Below is a small trained network, with its code and all its weights. Each question gives an input and a class and asks what happens when units are switched off, that is, made to give their printed mean instead of their output.

import numpy as np


def w(rows, s, z=0):
    codes = np.array(rows[::2]) - 128.0
    scale = np.full(codes.shape[1], s)
    scale[-1] = z or s
    return codes * scale


def norm(h):
    return h / np.sqrt((h * h).mean(-1, keepdims=True) + 1e-5)


def f(y):
    return np.maximum(y, 0)


def log_softmax(a):
    a = a - a.max(-1, keepdims=True)
    return a - np.log(np.exp(a).sum(-1, keepdims=True))


def net(x, mask):
    res = np.array(x, float).reshape(1, 8) / 4 @ E
    u = 0
    for l in range(3):
        y = f(norm(res) @ A[l][:, :-1].T + A[l][:, -1])
        res = res + np.where(mask[u : u + 3], y, B[l][:, -1]) @ B[l][:, :-1]
        u += 3
    return log_softmax(norm(res)[-1] @ U[:, :-1].T + U[:, -1])


A, B = {}, {}
E = w([
[123,116,123,133,133],'x0',
[116,186,2,79,159],'x1',
[211,128,130,110,237],'x2',
[119,114,130,121,136],'x3',
[21,241,141,206,179],'x4',
[129,131,129,126,128],'x5',
[132,133,125,132,125],'x6',
[138,144,129,126,120],'x7',
],0.0094)
A[0] = w([
[206,131,208,84,238,15],'L0N1',
[135,167,83,130,145,3],'L0N2',
[202,102,245,191,138,24],'L0N3',
],0.012,0.0031)
B[0] = w([
[151,89,40,254,113,242],'L0N1',
[109,94,141,82,170,169],'L0N2',
[79,60,213,73,159,253],'L0N3',
],0.015,0.0056)
A[1] = w([
[31,154,190,194,210,2],'L1N1',
[120,163,136,193,247,82],'L1N2',
[190,144,217,179,157,87],'L1N3',
],0.013,0.0026)
B[1] = w([
[162,235,196,31,63,254],'L1N1',
[196,255,45,171,106,221],'L1N2',
[67,74,100,144,205,168],'L1N3',
],0.0091,0.0081)
A[2] = w([
[229,13,100,59,99,44],'L2N1',
[118,151,5,40,199,2],'L2N2',
[56,114,138,133,24,29],'L2N3',
],0.018,0.0022)
B[2] = w([
[99,254,118,108,114,246],'L2N1',
[109,12,220,128,118,230],'L2N2',
[191,77,42,166,185,216],'L2N3',
],0.016,0.012)
U = w([
[116,250,116,107,95,254],'0',
[106,87,170,115,114,99],'1',
[174,132,42,181,125,3],'2',
],0.019,0.00054)

Each question gives the input, the list of numbers given to net, and the class t.
The units are the neurons (one row each of A and B). Each row of codes is followed by its name. A weight is (code - 128) times the scale printed after its matrix; where a second scale follows, it is the last column's (A, B and U).
mask holds one flag per neuron, layer by layer. A switched-off neuron (its flag False) gives its mean, the last column of its row in B, instead of its output. The means were averaged over made-up inputs and are rounded, as every weight is.
A unit's drop is (log p(t) with every unit on - log p(t) with that unit switched off) / (log p(t) with every unit on - log p(t) with every unit switched off).
The circuit of an input: a set's keep is (log p(t) with only the set's units on - log p(t) with every unit switched off) / (log p(t) with every unit on - log p(t) with every unit switched off). Starting from all 9 units, units are removed one at a time, each time the one whose removal leaves the highest keep (on an exact tie, the one counted first), for as long as the keep stays at least 0.8.
units of the circuit, in order: the units of the circuit, biggest drop first
most important unit: the unit with the biggest drop
top k neurons: the k neurons with the biggest drops, biggest first
k most important neurons of layer l: the k neurons of layer l with the biggest drops, biggest first
drop when u is switched off: that unit's drop, to one decimal
input [5,-4,-4,-1,-6,-4,-2,0], class 0: most important unit	L2N1
input [-6,6,2,-7,4,-6,-5,-3], class 1: top 2 neurons	[L2N2; L2N1]
input [0,-6,8,-4,2,5,-8,-6], class 2: top 2 neurons	[L0N1; L2N2]
input [-2,5,-7,7,-3,6,4,-5], class 2: top 4 neurons	[L2N3; L1N2; L1N3; L0N2]
input [7,1,-7,2,4,-5,-4,8], class 2: top 2 neurons	[L2N3; L2N1]
input [8,-3,4,1,1,6,0,6], class 2: top 2 neurons	[L0N1; L2N2]
input [5,4,8,0,-8,4,1,3], class 0: top 4 neurons	[L2N1; L2N3; L1N2; L1N3]
input [-1,-6,-8,-2,-3,4,-5,8], class 2: top 2 neurons	[L2N3; L2N2]
input [5,2,8,-5,-8,6,6,3], class 0: top 3 neurons	[L2N1; L2N3; L1N2]
input [8,-5,-7,-3,-6,3,3,6], class 2: top 4 neurons	[L2N3; L1N1; L2N2; L0N2]
input [2,5,5,-8,-3,-3,-1,1], class 1: top 2 neurons	[L2N2; L2N3]
input [7,-4,8,4,4,2,8,7], class 2: top 3 neurons	[L0N1; L2N1; L2N2]
input [-7,8,8,2,6,-3,-3,-5], class 1: top 4 neurons	[L2N2; L2N1; L0N2; L2N3]
input [6,5,-6,-5,1,1,-8,-2], class 2: most important unit	L2N3
input [-8,7,7,-6,2,0,-8,2], class 1: top 4 neurons	[L2N2; L0N2; L2N3; L2N1]
input [2,-7,-5,6,-7,7,0,3], class 0: 2 most important neurons of layer 2	[L2N1; L2N2]
input [-7,-6,-8,-3,5,2,0,2], class 2: 2 most important neurons of layer 2	[L2N3; L2N1]
input [8,6,-3,-8,5,-7,2,-8], class 1: 2 most important neurons of layer 2	[L2N2; L2N1]
input [7,-5,-7,-4,-8,8,-1,-4], class 0: 2 most important neurons of layer 2	[L2N1; L2N2]
input [-2,-1,7,6,6,-2,5,5], class 2: units of the circuit, in order	[L0N1]
input [7,4,-4,-4,-3,8,5,0], class 1: drop when L2N2 is switched off	1.7
input [2,8,1,4,-7,2,6,8], class 1: drop when L2N2 is switched off	2.1
input [3,-3,-5,3,-7,5,0,-2], class 0: drop when L2N1 is switched off	1.2
